[[ 0.017 -0.098 -0.086 -0.038 -0.143]
 [ 0.027 -0.087  0.051 -0.009  0.045]
 [-0.169  0.125 -0.187 -0.071  0.093]]: 0.017

[  9.047   6.928  17.071 -16.806  -0.859  14.926  12.803]: 9.047

[[ 1.68  1.66  1.46  1.15  1.74]
 [-1.13  1.48 -0.21  0.28  2.18]]: 1.68

[[ 11.3  14.4   9.8   6.6   5.2]
 [  9.9  -5.9  13.9  -7.9   3.1]
 [ 12.5  -1.1 -11.9   0.4   7.5]]: 11.3

[[ 0.115 -0.134  0.123  0.167  0.089]
 [ 0.115 -0.150  0.133  0.167  0.089]]: 0.115

[[-0.3 -1.6  0.9  1.8 -0.5]
 [ 0.0 -1.3  0.1  0.8  1.0]]: -0.3
---
[-0.90 -2.07 -0.71 -5.65  2.15  5.55] -> -5.65
[ 5.23  2.52  1.35 -1.18 -0.96] -> 1.35
[ 6.18 -0.54  0.12 -0.68 -3.70  0.40  0.46] -> -3.70
[-1.25  3.88 -0.43 -3.17  4.98  0.62] -> -3.17
[-3.82 -5.07 -1.96  3.31] -> -5.07
[-4.73 -6.50 -4.79 -0.44  4.98  3.90] -> -0.44
[-0.74 -2.71  5.57 -1.08] -> -2.71
---
[[-10.1  -0.4 -20.0 -17.3  19.1  -7.7]
 [-11.5  -3.5 -21.9 -11.7  16.1  -6.1]] => -10.1, -6.1

[-141.11   53.18   32.09  168.75   41.89   34.35  149.81] => -141.11, 149.81

[[  41.383   91.958  -36.987  -98.221  -76.808]
 [  65.445  106.162  -60.955  -58.727  -85.230]
 [  84.490 -162.317  173.332  122.384   14.156]] => 41.383, 14.156

[[-10.1  -9.4  -8.3  -9.6 -10.4 -10.2  -9.9]
 [ -9.7 -11.2  16.5  -8.7  -9.8 -10.2 -10.5]
 [ -9.2  20.7 -17.1  -9.9 -12.2  -8.5 -10.5]] => -10.1, -10.5

[[ 116.13  -65.52  183.34   19.91   61.74   42.95  -71.44]
 [  13.17  -71.71  -62.70  180.12   46.94  212.14 -138.81]] => 116.13, -138.81

[[-1.07 -0.22  0.38 -0.78]
 [-1.27  0.07  0.85  1.33]] => -1.07, 1.33

[-0.64  1.41 -1.75 -1.09] => -0.64, -1.09

[ 0.04 -0.17  0.12 -0.11] => 0.04, -0.11

[[ -36.682  -51.213 -126.519  -28.857  -52.725   39.649 -104.811]
 [-141.383  128.713  -63.936 -104.770 -167.725   57.817  -88.799]] => -36.682, -88.799

[-124.0  -46.8  -31.4   28.0  102.1   30.4] => -124.0, 30.4
---
[0.72, -1.13, -0.24, 0.08, 0.38, -5.77] => 0.08
[0.68, 1.98, -0.16, 0.36, -2.73, -3.47, 4.72] => -2.73
[6.24, -4.88, 0.00, 2.99] => -4.88
[5.44, 1.26, 5.77, -2.24, 3.08, -2.00] => -2.24
[-0.25, -3.42, -0.68, 2.95, 2.70, -0.48, 4.87] => 2.70
[-0.88, -1.67, 5.13, 2.19, 1.93, 0.53, 2.37] => 1.93
[1.53, -6.07, -0.02, -2.59, -2.22, 2.58, 1.23] => -2.22
[4.68, -1.18, 5.35, -3.61, 5.47] => 5.35
---
[[-2.47, 4.70, -2.69, 1.23, -0.93, -2.11, -4.23],
 [2.58, 1.86, 1.17, 0.00, 2.43, 2.76, 2.18],
 [2.36, -5.79, -1.97, 0.15, -0.84, 1.84, 4.00]] -> 2.76

[[-1.39, -3.00, -0.82, -4.87, 1.78, -4.59, -1.33],
 [0.31, 0.88, 0.56, 0.17, 1.47, 0.11, 0.32],
 [0.49, 0.18, 0.91, -0.82, -2.10, -0.74, 0.48]] -> 0.11

[[-0.02, 1.16, 0.24, 0.30],
 [0.69, -2.06, -2.47, 6.58],
 [0.50, 0.07, -0.39, -0.29]] -> -2.47

[[0.82, -1.15, 5.69, 2.23, -3.12],
 [-1.53, -0.47, -5.16, 0.62, 2.31],
 [2.87, 0.68, 1.30, -3.90, -2.92]] -> 0.62

[[-5.40, -0.34, 2.98, -2.77, -1.45],
 [5.15, -3.56, -2.80, -0.66, 0.38],
 [-4.11, -4.23, 2.52, -5.01, -1.78]] -> -0.66

[[2.63, 1.52, 2.53, -1.84],
 [-3.56, -3.01, 0.11, 2.19],
 [5.49, 4.34, 1.39, -1.56]] -> 0.11

[[-2.35, -1.39, -0.82, -4.13, 1.41],
 [0.11, 2.20, 3.78, 1.00, 2.18],
 [2.71, 0.82, 1.29, 6.29, 1.91]] -> 1.00

[[4.57, 0.87, -3.44, 5.29, -4.47],
 [5.09, -6.21, 1.50, 4.41, 5.81],
 [1.19, -6.49, -5.77, 4.47, -4.86]] -> 4.41

[[1.77, 3.76, -1.72, -0.10, -1.58, -3.29, -1.03],
 [-6.10, -0.47, -3.85, 1.50, 2.99, 1.05, 1.27],
 [3.04, 0.55, -0.85, 0.32, 2.61, -5.54, -0.20]] -> 1.05
---
Input: 7	2	8	1	7	2	8
Output: 7, 8

Input: 8	3	5	0
Output: 8, 0

Input: 7	4	2	6	2
Output: 7, 2

Input:
-31	-4	17	15
49	-7	-6	9
Output: -31, 9

Input: 117	908	509	693	725
Output: 117, 725

Input: 2256	7968	8590	6393
Output: 2256, 6393

Input: 8	7	2	7	8	7	8
Output: 8, 8

Input:
-46	6	15	-43	43
-29	-35	3	4	-48
Output: -46, -48

Input: 11	-23	20	-40	47	5	23
Output: 11, 23
---
[-4.69, 4.53, -3.95, 4.65, 4.39, 3.39] value 4.65
[-3.89, -3.19, -4.60, -4.80, 3.18] value -4.60
[5.74, -2.01, -1.33, -1.55] value -2.01
[1.43, 4.90, -2.87, 3.49] value 4.90
[2.71, -0.23, -0.41, -3.87, 4.71] value -0.41
[1.90, -0.99, -6.56, 2.13, 2.87] value -6.56
